Here is a tiny trained network, its code and every weight. The questions are about switching its units off for an input and a class, where a switched-off unit gives its printed mean instead of its output.

import numpy as np


def w(rows, s, z=0):
    codes = np.array(rows[::2]) - 128.0
    scale = np.full(codes.shape[1], s)
    scale[-1] = z or s
    return codes * scale


def norm(h):
    return h / np.sqrt((h * h).mean(-1, keepdims=True) + 1e-5)


def f(y):
    return np.maximum(y, 0)


def log_softmax(a):
    a = a - a.max(-1, keepdims=True)
    return a - np.log(np.exp(a).sum(-1, keepdims=True))


def net(x, mask):
    res = np.array(x, float).reshape(1, 6) / 4 @ E
    u = 0
    for l in range(3):
        y = f(norm(res) @ A[l][:, :-1].T + A[l][:, -1])
        res = res + np.where(mask[u : u + 11], y, B[l][:, -1]) @ B[l][:, :-1]
        u += 11
    return log_softmax(norm(res)[-1] @ U[:, :-1].T + U[:, -1])


A, B = {}, {}
E = w([
[204,43,152,74,204,177,215],'x0',
[194,165,137,234,25,122,139],'x1',
[142,74,3,89,100,107,53],'x2',
[56,72,170,222,224,230,61],'x3',
[165,157,174,12,95,147,73],'x4',
[183,100,197,164,113,144,113],'x5',
],0.0054)
A[0] = w([
[124,77,212,80,175,204,1,67],'L0N0',
[63,192,121,114,195,162,171,93],'L0N1',
[153,98,75,53,136,212,110,120],'L0N2',
[175,134,138,41,94,97,176,100],'L0N3',
[168,82,72,215,53,95,68,82],'L0N4',
[157,147,239,176,111,150,98,146],'L0N5',
[153,83,149,224,198,181,143,122],'L0N6',
[67,164,5,108,132,116,142,115],'L0N7',
[167,187,103,12,53,98,184,65],'L0N8',
[71,225,211,202,90,158,88,48],'L0N9',
[170,52,171,212,214,214,203,3],'L0N10',
],0.009,0.0023)
B[0] = w([
[144,62,63,145,250,79,90,232],'L0N0',
[95,130,120,171,90,99,142,186],'L0N1',
[156,181,124,62,147,143,120,196],'L0N2',
[187,155,152,52,85,133,93,220],'L0N3',
[177,116,119,205,89,130,101,229],'L0N4',
[35,142,85,137,93,82,121,223],'L0N5',
[86,105,206,120,78,155,107,239],'L0N6',
[103,73,7,152,128,127,160,204],'L0N7',
[192,110,200,138,132,42,181,245],'L0N8',
[112,213,169,41,122,174,98,246],'L0N9',
[169,107,201,143,149,175,210,254],'L0N10',
],0.015,0.0064)
A[1] = w([
[163,75,42,156,91,101,156,194],'L1N0',
[200,113,80,184,87,78,67,160],'L1N1',
[92,158,118,205,102,189,57,152],'L1N2',
[76,180,145,75,191,44,181,92],'L1N3',
[67,172,22,83,198,109,128,80],'L1N4',
[162,138,201,190,90,115,168,175],'L1N5',
[137,106,165,193,179,193,128,21],'L1N6',
[195,54,43,37,158,207,153,129],'L1N7',
[165,103,128,97,72,33,84,64],'L1N8',
[128,137,53,215,161,195,78,3],'L1N9',
[157,60,189,50,159,195,2,140],'L1N10',
],0.01,0.0026)
B[1] = w([
[100,113,135,181,83,61,103,209],'L1N0',
[156,112,113,182,93,127,80,223],'L1N1',
[161,125,91,27,68,188,95,209],'L1N2',
[196,47,153,88,97,149,65,200],'L1N3',
[40,165,83,110,192,113,82,192],'L1N4',
[74,134,114,68,160,109,63,253],'L1N5',
[103,128,180,181,116,172,118,179],'L1N6',
[105,251,152,94,127,118,126,211],'L1N7',
[171,57,151,193,124,137,123,218],'L1N8',
[178,56,184,90,135,29,149,175],'L1N9',
[108,118,34,200,193,80,184,215],'L1N10',
],0.015,0.0071)
A[2] = w([
[118,64,114,143,160,210,154,36],'L2N0',
[202,139,114,130,197,134,189,72],'L2N1',
[158,133,122,178,179,155,142,75],'L2N2',
[84,130,156,169,36,106,155,186],'L2N3',
[165,39,46,138,84,117,152,6],'L2N4',
[99,153,180,151,134,165,215,39],'L2N5',
[219,163,188,92,136,137,196,83],'L2N6',
[177,157,165,254,122,119,134,85],'L2N7',
[179,203,79,82,134,77,166,116],'L2N8',
[68,87,127,223,108,141,183,131],'L2N9',
[114,154,172,86,196,176,125,59],'L2N10',
],0.013,0.0022)
B[2] = w([
[115,126,217,182,195,166,105,182],'L2N0',
[177,238,135,114,65,81,167,187],'L2N1',
[160,146,119,127,106,206,174,158],'L2N2',
[198,161,17,118,156,157,169,254],'L2N3',
[243,138,130,201,103,129,92,227],'L2N4',
[104,89,102,198,146,139,7,205],'L2N5',
[86,92,154,49,170,114,200,254],'L2N6',
[133,54,85,157,102,169,43,219],'L2N7',
[73,22,156,111,132,161,78,219],'L2N8',
[31,125,230,105,77,122,215,212],'L2N9',
[175,112,93,200,108,122,154,230],'L2N10',
],0.016,0.0056)
U = w([
[55,116,59,85,211,72,60,151],'0',
[214,62,93,179,57,73,77,175],'1',
[157,183,133,176,233,136,224,109],'2',
[148,181,139,147,128,147,155,2],'3',
[173,74,238,3,125,90,164,137],'4',
[67,79,238,200,163,207,134,168],'5',
[88,204,143,79,43,229,70,134],'6',
[70,154,88,167,89,101,221,68],'7',
],0.014,0.008)

Each question gives the input, the list of numbers given to net, and the class t.
The units are the neurons (one row each of A and B). Each row of codes is followed by its name. A weight is (code - 128) times the scale printed after its matrix; where a second scale follows, it is the last column's (A, B and U).
mask holds one flag per neuron, layer by layer. A switched-off neuron (its flag False) gives its mean, the last column of its row in B, instead of its output. The means were averaged over made-up inputs and are rounded, as every weight is.
A unit's drop is (log p(t) with every unit on - log p(t) with that unit switched off) / (log p(t) with every unit on - log p(t) with every unit switched off).
The circuit of an input: a set's keep is (log p(t) with only the set's units on - log p(t) with every unit switched off) / (log p(t) with every unit on - log p(t) with every unit switched off). Starting from the 12 units with the biggest drops (on a tie, the unit counted first), units are removed one at a time, each time the one whose removal leaves the highest keep (on an exact tie, the one counted first), for as long as the keep stays at least 0.8.
circuit, biggest first: the units of the circuit, biggest drop first
most important unit: the unit with the biggest drop
k most important neurons: the k neurons with the biggest drops, biggest first
k most important neurons of layer l: the k neurons of layer l with the biggest drops, biggest first
drop when u is switched off: that unit's drop, to one decimal
input [8,-3,6,1,-5,-5], class 0: circuit, biggest first	(L0N8; L1N4)
input [1,-6,6,-4,7,1], class 4: most important unit	L0N8
input [-8,0,8,8,4,-2], class 0: 4 most important neurons	(L1N4; L0N0; L0N8; L0N6)
input [-6,0,0,8,-4,-2], class 6: circuit, biggest first	(L1N2; L0N9)
input [-4,-4,2,0,7,2], class 0: 2 most important neurons of layer 1	(L1N4; L1N7)
input [5,-4,-2,2,1,3], class 5: 2 most important neurons of layer 0	(L0N10; L0N6)
input [6,-2,8,-2,2,-4], class 4: 2 most important neurons	(L0N8; L0N2)
input [2,6,-1,3,-3,2], class 5: 2 most important neurons	(L0N10; L1N7)
input [-2,2,-2,-5,4,6], class 4: 2 most important neurons	(L0N8; L0N7)
input [5,-6,5,-5,-4,-7], class 0: 4 most important neurons	(L1N7; L0N7; L1N4; L0N2)
input [-8,-2,-7,-5,-1,0], class 4: 2 most important neurons of layer 0	(L0N9; L0N8)
input [-5,-5,1,7,0,3], class 0: 3 most important neurons of layer 0	(L0N0; L0N10; L0N8)
input [-1,2,-5,2,-3,2], class 6: 3 most important neurons	(L0N5; L0N9; L0N0)
input [-8,1,-3,-4,4,8], class 6: circuit, biggest first	(L0N9)
input [-5,-8,-5,-2,3,3], class 0: 2 most important neurons	(L0N0; L0N4)
input [3,-6,5,-6,4,-8], class 4: 2 most important neurons	(L0N8; L0N2)
input [2,4,4,-8,8,-4], class 4: 2 most important neurons	(L0N3; L2N6)
input [-3,-7,5,-1,5,7], class 0: 2 most important neurons of layer 1	(L1N7; L1N4)
input [5,-8,-4,2,1,-1], class 2: 2 most important neurons of layer 0	(L0N0; L0N2)
input [-4,-4,-6,2,5,4], class 0: circuit, biggest first	(L0N0)
input [-3,-5,-3,0,-1,6], class 0: 2 most important neurons	(L0N0; L0N5)
input [-5,-8,-5,-2,-2,7], class 0: 2 most important neurons	(L1N4; L0N0)
input [5,2,4,4,-7,3], class 5: drop when L0N3 is switched off	0.0
input [2,4,3,3,-8,-1], class 5: drop when L0N10 is switched off	0.4
input [-4,-5,-8,1,-6,3], class 6: drop when L0N0 is switched off	0.1
input [4,-7,-7,6,8,-5], class 2: 2 most important neurons of layer 0	(L0N0; L0N10)
input [7,6,4,6,1,-6], class 5: most important unit	L0N6
